[-164  819   39  113  128  -53 -242  368   45 -342  -28 -193 -175 -358
  -55 -235  -66   86  453 -516 -337  110   40 -180 -306  -92   28   35
  -48    2 -179 -223 -286  -36]
J116
[ -51  642 -188  124  450 -233   56  237  -45  -46 -199 -148  -97 -383
   45 -380  -83  -59  108 -202   15   81   90 -156 -308  -86  233  118
 -131  -64   16 -332 -102 -195]
J793
[ 148   10 -106   29  161  -61  115  -74  -18  -45    0  -73 -139   35
   95 -238  104  -73   23  259  135  -20  199  -28    5 -166   -3   70
  -75  -27   40 -152   -2 -120]
J515
[-149  156 -171   69  -10  -40   17  -11   21  -44   16   12   -4 -105
  -47  125 -126   43  -34   93  116  -69 -255    3   40  128  158   77
  -72  -76  111  110   42    8]
J288
[ 405 -829  -93   45  -31   62  267 -489 -161   70  173   44   98  527
  265   -8  302 -142 -272  705  396  -38  309  235  405 -206 -169  -67
   54   26  224   21  173   -1]
J321
[  93  -63   52  -56   57  -58   93  -34  -10   -8    5  -13   -8   25
   28 -104   69  -29  -48   43   23   11  302   42  -15 -146   -7  -10
  -20   40   29 -159   -2  -83]
J882
[ -97  374  105   33  -12   17 -132  204   33 -169   -6  -39 -101 -111
  -49 -111  -37   94  264 -230 -163   62   90  -72 -137  -54    7  -17
  -20   41 -152  -81 -154   13]
J301
[ -56  163  159  -40 -227  132 -173   38  -38 -249   88  -40   68  135
  -16  -28  -10   43  169 -334  -90   12   95   22    2 -134 -140 -163
  101   55  -87   37  -91   79]
J803
[-144  360 -195   82  430 -233  159  136   23  124 -169  -92  -78 -291
  -31 -303 -125  -81 -113  -24  122    8   24 -120 -240   22  301  141
 -122  -51  123 -218   23 -233]
J515
[ 383 -349 -202   15   25   44  213 -326  -89 -292  267  -71  -32  316
  182 -226  302  -53    8  566  385  -40  380  288  189 -335 -162   88
  -48 -105  163  -79   -5 -183]
J793
[-270  134  182   -1 -805  467 -466  107   71 -478  489   66  111   52
 -213  630 -234  329  467 -348 -355    9 -606   80  197  307 -180 -180
  122  -60 -139  453 -247  363]
J321
[ -31  171 -214  114  704 -431  370  130   -4  211 -365  -71 -202 -255
   90 -399   14 -191 -312  113  269  -10  229 -150 -277 -147  266   61
 -106   58   68 -396   50 -306]
J515
[-147  120  121  -13  124  -76    2  201   43  185 -137   27    4  -54
  -45 -142  -92  -41  -97 -260  -85   75  -11 -130 -126   62   84  -60
   84   76   -6  -83   33  -24]
J763
[ -86  486 -211  221  604 -279  152  107   21 -150 -158 -224 -316 -221
   18 -433   19 -112   71   10  185  -53  232 -201 -282 -206  191  124
 -156   11   61 -408  -99 -252]
J803
[ -88  585   86   15  571 -408  163  339  -24   97 -400 -125  -58 -306
  -41 -629    6 -156  -66 -464 -117  183  473 -245 -460 -275  243   46
    1   92  -18 -525  -68 -273]
J881
[  63  190 -207   49  341 -191  160   61  -62  -71 -130  -84 -151 -153
   42 -307   39  -71  -61  109  173   29  249  -19 -210 -188   80   29
 -118  -61   51 -262  -81 -239]
J116
[ 180   61  -97   38   49   50   31   -3    3 -246  159  -97 -143  -39
  171 -149  114    8  242  164  -27    1  142   66  -17 -129  -73   68
  -71  -51  -38 -108 -145  -77]
J116
[ 198  216 -154   32  397 -189  146   56  -67   69 -156  -93  -68 -243
  185 -423   67 -114   22  135  122   88  330   10 -175 -189  107   98
 -112  -60   24 -275  -84 -253]
J881
[ 236 -267  -28  -19  -28  101   89 -200  -92  -74  139    3   85  191
  135  -48  130  -63   -4  281  150  -22  178  183  177 -145  -91  -23
  -44  -10   43   28   22  -35]
J882
[ -16    4 -171   29   56   -2   93   14   39   75    7    7  -26  -49
    1   22  -45   23  -97  145  140  -22 -180   33   24  146   55  102
  -43  -93   87   82   37  -64]
J321
[ 224 -379   65   17  243  -79  241 -118  -34  276 -116   34   18  159
  180 -207  128 -181 -286  264  194  -13  244   53  122  -81  -43  -26
   28   84  104 -117  185 -101]
J301
[-242  436  219   38  419 -288   36  367    0  335 -452  -51   12 -258
   25 -403 -132 -119 -136 -614 -224  127  180 -376 -330  -15  215 -135
  138  182  -61 -335   17  -44]
J750
[ -80  292    7   12   72  -51  -50  178  -18  -48  -73  -25  -51 -124
  -50  -85  -85   18   39 -212  -51   44   47  -62 -133   -7   13  -44
   15  -32  -77  -72  -83  -56]
J266
[-155  301  207  -62 -186   92 -226  275   76 -226   22   11  -20 -186
  -59   53 -125  129  211 -474 -311   54  -89  -45 -103   91 -117  -66
   93   50 -150   58 -179   85]
J199
[  80  -44  164  -20  137  -70   18   66    8   16 -119  -21  -78   15
   43 -249   75  -60  -95  -91   47   33  290  -32  -42 -153 -116  -87
   96  109   -1 -209   18  -86]
J793
[  81 -161   67  -67 -208  145  -67    0   66   72   65  117   15   49
   59  236   -9   82   34  160  -63   -1 -157   90  162  181 -153   32
   10  -26  -22  206   -3   58]
J199
[-203  250  240  -72   62 -137  -18  254  -29  152 -215   40   39 -116
 -122 -130  -65  -43  -40 -520 -209   94  131 -146 -180  -13   68  -57
  158   87  -90  -99  -23  -19]
J288
[  75 -114 -183   30   43   -3  132 -122   -7   37   57    6  -34    8
   90   -9   13  -31  -99  325  210  -33  -96   90  130   36  -10   83
  -67  -96  115   80   54  -97]
J116
[-188  573  -20   58    8    8 -184  254  -11 -229  -15  -80  -38 -201
 -104  -53 -147  108  261 -459 -139   70 -104 -124 -230  -21   68  -41
   -4  -34 -123  -72 -213   11]
J803
[ -88    3  111  -24  -82   55  -47   65   11  -76   64   37    0   29
  -96   12   -3   34  -10 -168  -10   -2   73   40    0  -20  -75  -41
   82    8  -40   82  -59   -6]
J803
[ -45    5 -129   22 -335  219 -145  -78    1 -353  323    7  -16   13
  -24  325 -106  166  194  143   31 -113 -331  150  123  134 -106   22
  -49 -102   16  234 -101   90]
J882
[ 21  45 -76 -12 -90  13 -26 -20  11  13  -3  25  55  -3  47 113 -21  67
   2 126  25  15 -43  59  23  68  -2  72 -79 -67  48  62 -16   8]
J266
[ 126  142  127    7   32   38  -39  -15  -43 -224   89  -82    4  102
   18 -154  155   -4  202 -153   39   68  432  118   21 -312 -128  -85
    9   51  -95 -117 -139  -57]
J763
[ -14 -173  133  -58 -201   56   -9  -70   39   53   64  118  173  155
  -46  254   32   50  -86   39    4    5  -24  131  189   74  -66   23
   44   30   12  226   48   70]
J266
[ -12  325  -41  -23   36   -9  -76  126   -6    0  -24  -27   60 -197
   36  -33  -53   40  149 -134  -93   74  -44   -3 -107   41   66   94
  -62  -60  -34  -21  -92  -30]
J881
[-198  602  241  -37  -73   33 -248  329   37 -171  -54  -42   18 -196
 -163  -91 -101  107  298 -652 -334  123   62 -159 -195  -11    4  -58
   81   45 -166  -43 -181   58]
J116
[ 283  -65  173  -26    7  144  -73   31   -6  -71   93  -59   -8   33
  192 -235   65  -59  156  -24 -132   51  102  -28   55  -54 -239    0
   53    8   15 -114  -48  -16]
J116
[ -49   50  315 -114 -488  341 -340  121   65 -114  187  103  190  113
  -67  184  -75  164  297 -364 -363   95 -306   -4  148  204 -231  -48
  160  -46 -134  345 -101  238]
J803
[ -97  163  267 -102 -233  134 -174  177   17  -32   27   16   43  -33
  -91  -13  -54   83  162 -443 -268   76  -15  -69  -52   23 -118  -49
  157   -3 -113   60 -110   83]
J750
[ -82 -128  -55   29  144  -69  183  -83   46   68  -45   38  -21  106
   27   34    8  -53 -234  183  245  -78   53   85  104  -11   62   23
  -29   61   79   27   83  -90]
J803
[   2  352  139  -14   34  -53 -111  225  -38  -12 -102  -34  110 -179
   60 -186  -30  -10  159 -378 -286  146   24 -133 -146  -53   24  -24
   25   19  -99 -146  -94   32]
J793
[  24 -396   42  -96 -392  197  -12 -227  -20  -35  195  141  114  241
  -86  325   27   67  -81  235  121  -42 -159  198  253   91 -109   56
   33  -70  103  321   98  133]
J763
[  51  -68   43   25  -44  103   15  -41    3 -119   86  -24  -81  163
   35  -54   59   33   73   58   55  -29  134   22   84  -72  -87  -22
   21   48  -35  -23  -56   16]
J301
[  78 -423  191 -107 -818  470 -304 -251   14 -176  448  170  132  345
  -76  646   52  238  268  240 -101  -70 -248  242  418  166 -347  -18
   58  -69  -87  544  -55  339]
J301
[-376  777 -119  194  734 -480   74  412  -78  113 -519 -157 -145 -426
    9 -498 -174 -123 -129 -524  -22  128  130 -462 -517    8  362   -9
   -9  105  122 -545  -37 -126]
J321
[ 215 -514 -252   45  174  -44  304 -321  -18   15  100   -3 -159  158
  117  -65  153 -102 -245  769  396 -151  147  161  162  -80  -17  132
 -156  -56  217  -26  117 -188]
J199
[ 100 -285   32  -13  186 -128  223 -104  -15   95  -99    4  -69  163
  130 -210  154 -112 -238  183  214  -12  341   72   64 -204  -43  -64
   62  125   73 -157  112 -118]
J750
[ -25  212  198 -110 -640  360 -365  168  121 -234  278  100  149  -20
  -51  432 -157  258  439 -286 -431   90 -499   77  167  321 -244   30
   81  -91 -190  404 -196  254]
J763
[ -86   20  159  -55 -361  250 -218   65   35 -181  230   32   85  115
 -115  251  -47  148  165 -257 -152  -20 -174   70  112   80 -190  -85
  121    3 -109  241 -121  134]
J750
[ 145  -44   94  -44 -529  404 -299  -98  -27 -345  371   40  186  190
   79  287   36  156  365   63 -144  -33 -223  188  286   64 -254  -27
  -17  -79  -58  339 -124  212]
J793
[ -90   88  132   10 -176  141 -162   82   48  -97   78   27  -50   35
  -31   92  -60   98  138 -139 -126  -39 -165  -88   68   84  -52  -44
   67   56  -49   95  -35  136]
J882
[ -12  279   81  -50 -504  326 -339  131  108 -259  210   71  137  -37
   -6  354 -111  247  411 -170 -277   71 -430   82  146  248 -154   81
  -26 -111 -140  386 -180  242]
J266
[-111 -245   47  -57 -322  165  -31  -80   80 -138  254  105   80  116
  -79  416  -63   83  -70   65   33 -136 -344  171  266  241 -119    4
   68   30   51  339   72  101]
J515
[-101   68   25    4  212  -90   88  101   13  -21  -85  -38 -128  -70
  -22 -169  -21  -49 -133  -92   70  -50  138  -44  -73   -4   18   -4
   37   60   11 -118   22  -96]
J321
[ 151  373  -73   73  446 -217   94  154  -70 -102 -170 -186 -217 -142
   63 -597  111 -132  128  -37   25  112  506 -117 -323 -316   45   29
  -62  -15  -35 -460 -134 -259]
J763
[ -94 -219   75  -31 -200   56   46  -71   60   -6  112  101   84  123
 -100  289  -46   32 -150   67   57  -79 -136  108  206   99  -24  -39
   47   43   36  200   77   64]
J288
[ 267 -451   93  -82 -211  194    7 -188  -33  -12  159   31   86  306
  149    8  146  -24  -30  222   72  -34   61  132  214  -64 -262  -69
  100    1   20  142   61   56]
J199
[ -35 -215   35  -64 -386  170  -53 -125   40 -188  215  113   96  215
  -54  332   27  138   33  109   41  -61 -193  157  236   69 -106   -5
   54   -8    1  290    3  135]
J793
[  64  110  -38   35  129  -35   10   -1  -26  -25  -30  -72   20   16
   44 -203   74  -45   24   -4   34   19  111  -28   13  -81   43   16
   28  -10   28  -51  -17  -51]
J882
[ -27  231 -121  116  217  -92   52  -13  -34 -107   -7 -113 -115  -44
    3 -166   24  -23   69   81  126  -67  134  -20 -105 -129   93   77
 -128   -5   42 -154  -35 -122]
J301
[  70  228   -6   13  363 -146  105  134   41  -16 -164 -102 -225 -122
  124 -397   57  -83   63  -40  -20   70  290 -154 -166 -146   20   97
  -32   50  -23 -342  -76 -149]
J116
[  38  368  258    8  145   32 -158  304   30   34 -139 -100  -15 -183
  157 -299  -67  -44  208 -465 -290   90   27 -240 -151    7  -86  -82
   88  109  -98 -221  -92   45]
J750
[ -21  379  163   -3  246  -68  -58  284   82  -26  -77  -99  -86 -207
    9 -290  -44  -44  139 -369 -153   48  171 -131 -176  -13  -10  -13
   71   81  -63 -226 -106 -122]
J882
[ 318  -36 -452  122  505 -297  383 -232 -102  -65  -93 -125  -96   17
  187 -356  278 -145 -182  623  500  -34  331  143  -35 -287   70  246
 -234 -146  255 -277   62 -342]
J793
[ 209 -135  167  -31 -281  262 -191  -38  -46 -117  222   16  142  111
   93  126   51   54  182   28 -114   24  -87  115  194   33 -258  -60
   37  -36  -58  150  -66  134]
J301
[ -85  118  135  -62 -124   -1  -98  124   -2  -25  -37   23   82  -54
  -77   55  -20   33   21 -288 -136   54   23  -11  -49    1  -34  -79
  118   37  -79   60  -64   62]
J750
[   7  265  -76  109  784 -408  293  249    1  192 -410 -116 -139 -246
  159 -634  -19 -221 -281  -75  112   73  324 -224 -306 -124  235   40
  -14   78  120 -539   47 -295]
J288
[ 121 -496   21  -61 -305  255  -35 -155   78   35  214  102   80  184
  105  266   14   54  -67  333   29  -83 -328  168  323  274 -167   43
   37  -21   76  315  100  136]
J301
[  61 -177  -77   16  133  -96  154 -124  -11  -76    7  -43  -53   34
   48  -68   89  -76 -161  222  211  -77  201  109   40 -146   -2    0
  -47   -4  108 -107   43 -102]
J288
[-115  144  164  -72 -187  102 -152   62   15 -151   78   -5   22    9
  -89   73  -14   92  172 -249 -126   27   52    6  -22  -47  -54  -57
   62   28  -98   41 -103   76]
J881
[  69 -293  260 -125 -899  557 -373 -129  -22 -365  477  201  228  345
  -10  728    1  295  336  -10 -265  -79 -491  194  475  278 -415  -92
   89  -14  -81  573  -45  460]
J882
[-130   40   64    1  -59   26  -33   77  -24  -51   55   35  -97  -20
  -33   93  -69   60   56 -106  -46  -32  -54  -73  -63   18  -33  -61
   37   29  -47  -34  -64   30]
J881
[  49  391 -131  108  351 -186   -3   73  -56 -201 -124 -187 -223 -147
   38 -410   89  -49  137  -40   78   20  382  -98 -237 -318   29   27
 -110   10  -41 -379 -147 -191]
J793
[  21  194  289   -3  -39   45 -178  243   29  157 -116    0   97  -91
   59 -120  -59  -13  109 -353 -351  117  -27 -195  -81   99  -62  -64
  132   76  -46  -63  -24  109]
J750
[ 233   46  248  -71   36   79  -75  128   35  187  -93  -13   45  -12
  166 -253   34  -85   78 -104 -212   85  144 -117   42    2 -112  -17
   73   69  -40 -103   25   25]
J750
[ -66  555  -71   55  307 -199  -23  327   37  -49 -215  -93 -124 -368
    6 -337  -99   -2  109 -315 -118  117   59 -155 -335    1  115   72
  -19  -45  -11 -292 -127 -170]
J793
[-119 -181 -134  -34 -365  161  -34 -126    9  -28  165  142  140  150
 -109  447  -90  128  -45  201   84  -60 -434  177  203  253  -19   29
    2  -81   29  429   23   88]
J881
[ -25  293   96   -4   80  -56  -49  145    3   87 -144  -30  -70 -101
  -44 -172    1   10  148 -162 -158  111  152 -141 -168  -81   50   69
  -12   -4  -78 -151  -81  -31]
J750
[  31 -335  174  -95 -574  371 -213 -110   15 -136  271  134  167  288
   -8  350  -11  140  114  -21 -124  -11 -280  162  333  149 -279 -140
  155  -26  -65  449  -33  228]
J199
[  31 -209  -95   49  304 -143  265  -69   44   44 -118  -26 -140   11
   86 -158   56 -116 -285  272  245  -95  137   64   29  -41    4   34
  -43   54  129 -123  100 -181]
J750
[  78  414 -223  131  515 -276  192  116  -47  -44 -229 -158 -159 -271
  108 -519   36 -132    1   81  174   78  377  -64 -265 -243  176  121
 -166  -74   79 -383  -80 -269]
J288
[ -79  289  153  -60 -177  113 -179  156   26  -82   74  -16  118  -35
  -20   57 -114   57  202 -381 -259   63 -184 -133  -13   31   -2  -79
   90  -37 -115   69  -96  142]
J199
